Below are the code and all the weights of a small trained network. Each question names an input and a class and asks about switching units off, where a switched-off unit gives its printed mean instead of its output.

import numpy as np


def w(rows, s, z=0):
    codes = np.array(rows[::2]) - 128.0
    scale = np.full(codes.shape[1], s)
    scale[-1] = z or s
    return codes * scale


def f(y):
    return y / 2 * (1 + np.tanh(0.7978845608 * (y + 0.044715 * y**3)))


def log_softmax(a):
    a = a - a.max(-1, keepdims=True)
    return a - np.log(np.exp(a).sum(-1, keepdims=True))


def net(x, mask):
    res = np.array(x, float).reshape(1, 2) / 4 @ E
    y = f(res @ A[0][:, :-1].T + A[0][:, -1])
    res = res + np.where(mask, y, B[0][:, -1]) @ B[0][:, :-1]
    return log_softmax(res[-1] @ U[:, :-1].T + U[:, -1])


A, B = {}, {}
E = w([
[81,172,245,56,75],'x0',
[56,179,56,199,34],'x1',
],0.012)
A[0] = w([
[203,40,101,147,219,255],'neuron 1',
[20,195,192,80,44,151],'neuron 2',
[125,157,217,62,130,170],'neuron 3',
[72,201,89,172,71,168],'neuron 4',
[90,137,31,193,117,229],'neuron 5',
[244,52,230,139,136,249],'neuron 6',
],0.011,0.0054)
B[0] = w([
[223,86,86,79,247,239],'neuron 1',
[92,61,166,81,19,249],'neuron 2',
[157,225,192,139,49,214],'neuron 3',
[40,71,37,138,83,224],'neuron 4',
[53,152,70,193,184,237],'neuron 5',
[240,207,139,44,129,231],'neuron 6',
],0.011,0.016)
U = w([
[200,78,113,106,224,254],'0',
[44,129,13,228,165,100],'1',
[191,226,209,88,48,98],'2',
[49,48,115,93,2,112],'3',
],0.0096,0.0048)

Each question gives the input, the list of numbers given to net, and the class t.
The units are the neurons (one row each of A and B). Each row of codes is followed by its name. A weight is (code - 128) times the scale printed after its matrix; where a second scale follows, it is the last column's (A, B and U).
mask holds one flag per neuron, in row order. A switched-off neuron (its flag False) gives its mean, the last column of its row in B, instead of its output. The means were averaged over made-up inputs and are rounded, as every weight is.
A unit's drop is (log p(t) with every unit on - log p(t) with that unit switched off) / (log p(t) with every unit on - log p(t) with every unit switched off).
The circuit of an input: a set's keep is (log p(t) with only the set's units on - log p(t) with every unit switched off) / (log p(t) with every unit on - log p(t) with every unit switched off). Starting from all 6 units, units are removed one at a time, each time the one whose removal leaves the highest keep (on an exact tie, the one counted first), for as long as the keep stays at least 0.8.
circuit, biggest first: the units of the circuit, biggest drop first
k most important neurons: the k neurons with the biggest drops, biggest first
drop of u: that unit's drop, to one decimal
input [0,4], class 1: circuit, biggest first => [neuron 5]
input [0,8], class 1: 3 most important neurons => [neuron 5; neuron 3; neuron 6]
input [-2,1], class 1: circuit, biggest first => [neuron 6; neuron 2]
input [0,2], class 1: circuit, biggest first => [neuron 2; neuron 6]
input [1,-7], class 2: 4 most important neurons => [neuron 3; neuron 6; neuron 5; neuron 4]
input [1,-1], class 2: 3 most important neurons => [neuron 1; neuron 4; neuron 5]
input [7,1], class 3: 3 most important neurons => [neuron 2; neuron 6; neuron 1]
input [1,-6], class 2: 4 most important neurons => [neuron 3; neuron 6; neuron 5; neuron 4]
input [2,-7], class 2: drop of neuron 3 => 0.5
input [-1,5], class 1: drop of neuron 5 => 0.1
input [7,2], class 3: drop of neuron 2 => 0.6
